Below are the code and all the weights of a small trained network. Each question names an input and a class and asks about switching units off, where a switched-off unit gives its printed mean instead of its output.

import numpy as np


def w(rows, s, z=0):
    codes = np.array(rows[::2]) - 128.0
    scale = np.full(codes.shape[1], s)
    scale[-1] = z or s
    return codes * scale


def f(y):
    return np.maximum(y, 0)


def log_softmax(a):
    a = a - a.max(-1, keepdims=True)
    return a - np.log(np.exp(a).sum(-1, keepdims=True))


def net(x, mask):
    res = np.array(x, float).reshape(1, 5) / 4 @ E
    y = f(res @ A[0][:, :-1].T + A[0][:, -1])
    res = res + np.where(mask, y, B[0][:, -1]) @ B[0][:, :-1]
    return log_softmax(res[-1] @ U[:, :-1].T + U[:, -1])


A, B = {}, {}
E = w([
[130,125,130,125,131,131,124],'x0',
[93,102,251,227,172,161,119],'x1',
[116,231,145,98,219,189,177],'x2',
[18,122,143,55,65,166,111],'x3',
[134,127,136,124,126,129,128],'x4',
],0.015)
A[0] = w([
[65,249,136,86,200,246,169,115],'N1',
[199,46,92,206,96,51,104,253],'N2',
[77,81,140,63,26,109,84,235],'N3',
[15,81,233,184,184,127,137,118],'N4',
[206,181,115,140,214,126,137,157],'N5',
[209,100,67,137,163,56,141,211],'N6',
[174,141,144,248,173,107,158,199],'N7',
[203,166,54,88,119,72,142,240],'N8',
],0.011,0.0057)
B[0] = w([
[117,164,174,57,132,177,135,250],'N1',
[210,151,147,130,41,157,79,216],'N2',
[93,120,41,133,133,87,74,232],'N3',
[124,135,181,169,82,165,8,232],'N4',
[71,163,174,164,174,68,201,194],'N5',
[131,191,164,146,81,118,127,192],'N6',
[170,50,223,84,198,94,98,209],'N7',
[76,223,147,114,91,122,169,211],'N8',
],0.013,0.024)
U = w([
[153,185,159,121,85,153,98,164],'0',
[221,66,147,162,124,108,104,202],'1',
[122,130,32,123,124,57,104,237],'2',
[81,66,106,249,101,121,82,66],'3',
[106,174,136,141,163,91,195,164],'4',
[139,88,166,110,242,106,111,3],'5',
[109,144,74,36,132,159,159,35],'6',
],0.015,0.002)

Each question gives the input, the list of numbers given to net, and the class t.
The units are the neurons (one row each of A and B). Each row of codes is followed by its name. A weight is (code - 128) times the scale printed after its matrix; where a second scale follows, it is the last column's (A, B and U).
mask holds one flag per neuron, in row order. A switched-off neuron (its flag False) gives its mean, the last column of its row in B, instead of its output. The means were averaged over made-up inputs and are rounded, as every weight is.
A unit's drop is (log p(t) with every unit on - log p(t) with that unit switched off) / (log p(t) with every unit on - log p(t) with every unit switched off).
The circuit of an input: a set's keep is (log p(t) with only the set's units on - log p(t) with every unit switched off) / (log p(t) with every unit on - log p(t) with every unit switched off). Starting from all 8 units, units are removed one at a time, each time the one whose removal leaves the highest keep (on an exact tie, the one counted first), for as long as the keep stays at least 0.8.
circuit, biggest first: the units of the circuit, biggest drop first
top k neurons: the k neurons with the biggest drops, biggest first
drop of u: that unit's drop, to one decimal
input [7,-8,6,1,-3], class 6: circuit, biggest first -> N4
input [-2,-2,-5,1,-8], class 2: circuit, biggest first -> N3, N4
input [-1,3,3,0,2], class 5: circuit, biggest first -> N2, N8
input [-6,-5,1,0,4], class 4: circuit, biggest first -> N4, N2
input [-2,1,2,0,5], class 5: circuit, biggest first -> N2, N8
input [-1,0,7,-3,2], class 4: top 2 neurons -> N5, N4
input [8,3,-8,0,1], class 1: circuit, biggest first -> N2, N8, N1
input [-3,-8,1,0,-1], class 4: top 3 neurons -> N4, N2, N8
input [0,2,-1,-5,-1], class 1: top 2 neurons -> N7, N2
input [-3,2,1,-4,-2], class 5: top 2 neurons -> N7, N5
input [7,7,-8,0,6], class 1: top 2 neurons -> N2, N7
input [-6,7,3,-1,-5], class 5: top 2 neurons -> N7, N2
input [7,-7,5,8,4], class 6: drop of N6 -> 0.0
input [-5,0,5,-3,-5], class 4: circuit, biggest first -> N5
input [8,7,0,4,4], class 3: drop of N2 -> 0.2
input [-4,4,8,-6,8], class 5: drop of N7 -> 0.1
